Each row has a name. After each piece below comes the name of the row it's from, unless a question asks for something else. Each question is about the rows just above it. Places in a row count from 0.

[173 131 161 129 132] -> K_509
[131 128 150 184 132] -> K_982
[128  86 103  75 132] -> K_940
[128 131 126 166 161] -> K_828
[137 165 150 184 132] -> K_660
[137  98  68 111  95] -> K_551
which: [137 165 150 184 132]
K_660
How many entries does [173 131 161 129] have?
4
How many entries does [128  86 103  75 132] have?
5
Where in the named rows is [95]?
K_551, 4
Count the entries of [128 131 126 166]:
4
Where do [128 131 126 166 161] appear?
K_828
Move every entry of [166] by +1 step of 1.
[167]

[ 91 102 130  86 102] -> K_61
[ 82 158  86 130 158] -> K_879
[ 86  87 123 130 158] -> K_704
[165  82 166 158  82] -> K_459
[104 110 180 123 110] -> K_796
which: [ 82 158  86 130 158]
K_879
Shift each entry of [104] by -1 times 1:
[103]
What comes right after [165] in the named rows?
[82]

[104 128 143 134 163] : K_410
[115 126 125 149 160] : K_81
[125 103 100 122 138] : K_470
[ 76  95 105 101 108] : K_294
[149 125 115 103 107] : K_713
What comes right after [104] in the named rows?
[128]
[105  95] is which row, read backwards?
K_294
What comes right after [101] in the named rows?
[108]
How many entries does [ 76  95 105] have?
3
Count the entries of [125 103 100]:
3
[103 115 125 149] is which row, read backwards?
K_713

[113 104 127 135 125  87 114 128 134 102 126 107 136 164  65 148 128 115
 148 139  99] : K_534
[105 110 134 133 120  95 108 123 119 102 126 115 136 171  64 148 142 116
 140 144 100] : K_85
[ 94 142 140 128 105 157 127 101  95 115 131 142 129 175  92 128 154 117
 111 154 143] : K_700
[139 101 118 142 124  91 137 143 163 107 121  92 147 138  88 132  91 115
 163 128 107] : K_479
[143 102 117 143 120  99 141 147 165 110 121  91 154 132  98 124  82 117
 165 126 111] : K_194
[150 112 137 141 100 136 132 102 119 123 114 116 178 111 163  98  88 140
 153 112 115] : K_191
[148 113 140 138 101 137 124 166 131 145 114 125 176 105 173  98 100 145
 147 109 113] : K_503
[150 111 134 141 100 134 133 164 142 138 115 116 178 111 160  98  88 138
 154 111 115] : K_229
[ 65 148 128 115] with +1 step of 1 on every entry:
[ 66 149 129 116]
The row with [105 110 134 133 120  95 108 123 119 102 126 115 136 171  64 148 142 116
 140 144 100] is
K_85
Count the entries of [113 104 127 135 125  87 114 128 134 102 126 107 136 164]:
14
Count the entries of [143 102 117 143 120  99 141 147 165 110 121  91 154 132  98 124  82 117
 165 126 111]:
21

[103 102 129 104 112 120 129 139 147] : K_799
[103 102 129 104 112 120 129 171 170] : K_438
[108 107 132 113 116 121 134 178 181] : K_302
[121 114 137 130 125 129 138 172 177] : K_508
Move every entry of [171] by -1 step of 1.
[170]
[113] is at row and place
K_302, 3

[ 99 118 124 153 121]  K_693
[ 99 117 124 153 121]  K_650
[164 113 154 154  68]  K_361
[118 124 153] with +1 step of 1 on every entry:
[119 125 154]
Move every entry of [153] by -1 step of 1.
[152]

[136 140 157 192 177 137 122] : K_360
[136 140 157 192 177 116 159] : K_114
[178 136  78  97  92 116 159] : K_613
[116  92  97  78 136] is which row, read backwards?
K_613
Where in the named rows is [122]?
K_360, 6
which: [136 140 157 192 177 116 159]
K_114
The entry that follows [137]:
[122]

[114 166  83  77 159  95] : K_648
[ 90 158 142 139 124  99] : K_232
[115 180  90 158 142 142] : K_279
[106  82  96 182  69 141] : K_953
Right after [106] comes
[82]
Row and place of [182] in the named rows:
K_953, 3
Row and place of [96] in the named rows:
K_953, 2
What comes right after [83] in the named rows?
[77]
Which row holds this, read backwards? [142 142 158  90]
K_279

[164 125 101 107] = K_140
[133 133  80 143] = K_746
[164 113 101 107] = K_659
[121 129  82 146] = K_949
How many entries does [164 125 101] have?
3
Number of entries in [121 129]:
2
Shift each entry of [121] by +1 times 1:
[122]
Shift each entry of [164] by -1 times 1:
[163]
Shift each entry of [101] by -1 times 1:
[100]
Number of entries in [133 133  80 143]:
4

[132 129 139  94 109  86 134 134 139  64  69  98 189] : K_597
[159  85  90 182 113 181 125  81  83 147 124  98 116] : K_679
[148 141 135 116 182 130 121 158 144 151 168 181  90] : K_52
[129 129 127 127 133 130 129 129 128 128 130 134 125] : K_212
[127 134 135 127 120 128 129 127 130 132 132 130 127] : K_741
[129 130] is which row, read backwards?
K_212
Move every entry of [129 127 130] by +1 step of 1.
[130 128 131]

[112 139  89 159 114 108 151 154 168 120] : K_911
[151 105 159  92 160 145  92 110  92 140] : K_73
[ 82 135  98 158 110 119 167 110 169 134] : K_494
[ 91 142 162 134  73  79 167 130 169 132] : K_383
[ 88 117 169 101 116 131 130  96 123 116] : K_443
[142  95 152  94 131 138 117 165  93 125] : K_653
[142  95 152  94 131 138 117  87 102 141] : K_404
Shift each entry of [117 169] by +1 times 1:
[118 170]
What comes right after [87] in the named rows?
[102]
[91] is at row and place
K_383, 0
Number of entries in [151 105 159  92 160 145]:
6

[108 112  88  86 157 123]  K_810
[128  90 108  99 164 153]  K_2
[130 120 141 132 128 141]  K_419
[ 99 134 104 102 126 112]  K_981
[ 96 124  93  86 140 112]  K_805
[ 93 109  88  77 155 114]  K_129
[ 98 133 110 101 131 105]  K_792
[128 123 122 126 133 136]  K_737
[123 128 135 127 127 129]  K_358
Count the entries of [123 128 135 127 127 129]:
6
[129 127 127 135] is which row, read backwards?
K_358
How many entries does [128 123 122] have?
3
Row and place of [136] in the named rows:
K_737, 5

[110 168 121 118 108 108 126 130 126 141 152 103 124 119 105 129 109 160
 172 137]  K_98
[130 157 104 154 160 149 104 119 109 133 133 162 161 122 131 128 120 130
 134 118]  K_842
[112 159 105 150 155 160 106 120 110 134 136 159 158 121 127 128 117 134
 139 115]  K_371
[111 169 120 120 111 111 125 130 125 141 151 129 126 119 106 129 109 159
 170 136]  K_432
[129  99 149 109 105 101 147 135 144 122 120 101 102 134 129 128 139 122
 117 139]  K_409
[130 157 104 154 160 166 104 119 109 133 133 162 161 122 131 128 118 130
 134 113]  K_347
[147  84 136 138 148 148 131 126 130 114 103 128 131 138 152 127 148  94
  81 119]  K_210
[112 164 122 120 111 111 126 137 126 140 149 128 125 120 108 129 111 156
 167 136]  K_86
[149  83 134 141 153 153 129 125 129 113 101 130 134 138 155 127 149  91
  78 117]  K_649
[127  94 154 102  96  89 154 137 149 122 121  92  93 135 127 128 140 123
 118 143]  K_683
The entry that follows [150]:
[155]
[118 128 131 122 161] is which row, read backwards?
K_347
which: [112 164 122 120 111 111 126 137 126 140 149 128 125 120 108 129 111 156
 167 136]
K_86
Where do [127  94 154 102  96  89 154 137 149 122 121  92  93 135 127 128 140 123
 118 143] appear?
K_683
Number of entries in [111 169 120 120 111 111 125 130 125 141 151 129 126 119 106 129 109 159
 170 136]:
20
Where in the named rows is [84]?
K_210, 1
Right after [91] comes
[78]

[ 65 138 124 119] -> K_7
[ 97 122 110 138] -> K_71
[106 114 111 116] -> K_568
How many entries does [106 114 111] have?
3
Shift each entry of [ 97 122 110] by +1 times 1:
[ 98 123 111]
Right after [111] comes
[116]

[123 137 132 130 137 111 123 116 136]  K_686
[128 128 136 123 151 132 127 134 125]  K_430
[116 123 121 133 112 109 121 126 134]  K_570
[ 81 143 124 130 146 135 121 132 124]  K_931
[136 132 125 110 120 113 128 124 136]  K_574
[128 128 131 116 148 117 125 130 131]  K_545
[124 128 137 131 151 133 126 132 125]  K_331
How many entries does [128 128 136 123 151 132 127 134] have?
8
Where in the named rows is [127]?
K_430, 6
Number of entries in [123 137 132]:
3
How many entries does [123] have?
1
Move every entry of [81] by +1 step of 1.
[82]
Where in the named rows is [113]?
K_574, 5
The entry that follows [110]:
[120]

[128 130 133 121 130 128 145 127 121 120 126 129 132 121 128 129 128 133
 124 124 127 120 129 129]  K_620
[135 130 133 121 130 128 145 127 121 120 126 129 132 127 128 128 135 129
 131 126 129 128 130 128]  K_522
[126 134 121 141 126 130 109 129 126 130 130 124 131 141 130 123 125 133
 134 131 125 123 120 128]  K_622
[127 129 116 133 133 129 133 129 127 128 127 131 110 132 128 126 134 126
 126 131 126 136 136 127]  K_907
[124 114 120 130 130 121  67 133 169 132 114 129 126  93 124 148 124 163
 141  95 139 157  63 125]  K_368
[93] is at row and place
K_368, 13
Row and place of [157] in the named rows:
K_368, 21
which: [135 130 133 121 130 128 145 127 121 120 126 129 132 127 128 128 135 129
 131 126 129 128 130 128]
K_522

[148  94 106 135 120 125 128 157 133]  K_78
[113 126 132 114 134 119 133 124 119]  K_714
[148  94 106 135 120 125 127 157 133]  K_883
[117 150 142 124 132 131 128 109 129]  K_34
[130 150 142 147 132 131 128 109 125]  K_584
[113 126 132 114 125 119 130 152 127]  K_244
How many entries does [113 126 132 114 125 119 130 152] have?
8
Row and place of [129] in the named rows:
K_34, 8
[117 150 142 124 132 131 128 109 129] is in which row?
K_34
Move every entry of [142 147] by +1 step of 1.
[143 148]
Shift each entry of [119] by -1 times 1:
[118]
Which row holds [152 130 119 125 114 132 126 113] read backwards?
K_244
which: [113 126 132 114 134 119 133 124 119]
K_714

[ 99 102 110 111 100 121 131 116 108 181 105 101 122 124 170 129  97] = K_12
[149 161 162 155 144 168 172 160 122 102  84 130 102  88  86  96 150] = K_217
[121 128 135  91 123 147 142  79 154 170 138 135 127 165 151 156  98] = K_159
How many entries does [ 99 102 110] have?
3
[110] is at row and place
K_12, 2
Which row holds this, read backwards? [131 121]
K_12
Which row holds this, read backwards? [129 170 124 122 101 105 181 108 116 131]
K_12
Where in the named rows is [161]?
K_217, 1
Count the entries of [ 99 102 110 111 100 121 131]:
7

[140 150 118  94]  K_864
[125 114 134 112]  K_631
[114 189 165 137]  K_234
[137 128 102 154]  K_732
[153 125 143 107]  K_516
[ 81 126 117 125]  K_264
[109 107 125 111]  K_220
[119 123 103 130]  K_697
[143 111 110 131]  K_674
[ 96 105 139  94]  K_342
[ 92 130 162 141]  K_288
[136 133 100 146]  K_974
Move every entry of [165] by +1 step of 1.
[166]
[109] is at row and place
K_220, 0
Where in the named rows is [110]?
K_674, 2
What comes right after [109] in the named rows?
[107]

[121 169 167  84 111] : K_934
[107 156 172  71 116] : K_625
[111 161 171  76 127] : K_345
[122 169 167  84 111] : K_413
[122 169 167  84 112] : K_175
[139 182 161 100 106] : K_111
[131 176 164 170 108] : K_725
How many entries does [139 182 161 100] have?
4
Count the entries of [122 169 167  84 111]:
5
Number of entries in [122 169]:
2
What comes right after [131] in the named rows?
[176]
[161 171] with +1 step of 1 on every entry:
[162 172]
which: [122 169 167  84 111]
K_413
How many entries does [111 161 171  76] have?
4

[106 128 125  75 126  77  97 123 113 116  85 132  97  94 111 189 166 168
 158 152] : K_258
[116 121 118  97 120  97  98 113 117 113  85 132  97  94 111  80  93  98
  95 123] : K_777
[ 85 132  96  97 120  97  98 113 117 113 105 115 113 105  97  98 104  95
 104 115] : K_307
Which row holds [116 113] read backwards?
K_258
The entry that follows [93]:
[98]
How many entries does [116 121 118  97 120  97  98 113 117 113  85 132  97] have?
13
Count the entries of [ 85 132  96  97 120  97  98 113 117 113 105 115 113 105  97  98]:
16
Move every entry of [98] by +1 step of 1.
[99]
Which row holds [116 121 118  97 120  97  98 113 117 113  85 132  97  94 111  80  93  98
  95 123]?
K_777

[167  93  82  65 166] : K_560
[173 110 112  77 182] : K_315
[179 111 108  77 175] : K_80
[183 115  96  75 183] : K_415
[143  88 180  85 157] : K_304
[163  93  79  85 178] : K_817
[179  97  98  78 190] : K_803
[171  91 113  78 147] : K_271
[163  93 101  74 159] : K_143
[163  93 101  74 152] : K_148
[163] with +1 step of 1 on every entry:
[164]
Where do [163  93 101  74 159] appear?
K_143
[115] is at row and place
K_415, 1
Where in the named rows is [167]?
K_560, 0

[103 119 129 118 112  71 142  71 122 149 122 107 140 145 136 152 143  82]  K_66
[136 149 132 115 112  71 139  71 122 149 122 106 141 145 136 152 143  86]  K_27
[ 90 130 129 133 112  93 148  93 136 149 122 106 141 160 136 105 132  86]  K_184
The entry that follows [130]:
[129]
which: [ 90 130 129 133 112  93 148  93 136 149 122 106 141 160 136 105 132  86]
K_184
which: [136 149 132 115 112  71 139  71 122 149 122 106 141 145 136 152 143  86]
K_27
Which row holds [132 105 136] read backwards?
K_184
Right after [142] comes
[71]
Where in the named rows is [115]?
K_27, 3

[125 105 122  99 143 104 134 114 135 131 124 165 126 171 168 131] : K_431
[125 106 123  94 148  99 133 116 134 137 126 170 130 181 179 137] : K_247
[125 106 123  94 148  99 133 116 134 137 126 142 144 141 130 126] : K_537
[118 112 127 106 139 101 115 116 133 133 136 144 132 148 144 123] : K_109
Shift each entry of [125] by -1 times 1:
[124]
Row and place of [168] in the named rows:
K_431, 14

[155 146 130 103 122 122] -> K_455
[184 180 123 113  78 103] -> K_50
[ 70  91 100 192  72 147] -> K_804
[130 151 113 122 113 147] -> K_616
[ 80 162  68 121  88 144] -> K_890
Shift each entry of [122 113] by +1 times 1:
[123 114]
Number of entries in [ 70  91 100 192  72]:
5

[134 169 155 130 132  83 155  83  95 161 127 117] : K_133
[134 169 155 130 132  83 155  83  95 161 127 155] : K_843
[115 155 136 138 117 129 121 102 114 137 123 113] : K_781
[130 160 156 133 135 114 155 114 115 143 129 146] : K_130
[134 169 155 130 132  83 155  83  95 161 127 137] : K_944
[114 173 152 141 121 128 116  97 111 148 123 121] : K_784
[130 117 118 156 130 184 109 168 166 119 141 121] : K_117
[115 151 135 134 116 122 123 101 112 136 124 114] : K_652
Right after [112] comes
[136]
[114 115] with +1 step of 1 on every entry:
[115 116]
Where in the named rows is [113]?
K_781, 11
Row and place of [143] in the named rows:
K_130, 9
which: [134 169 155 130 132  83 155  83  95 161 127 137]
K_944

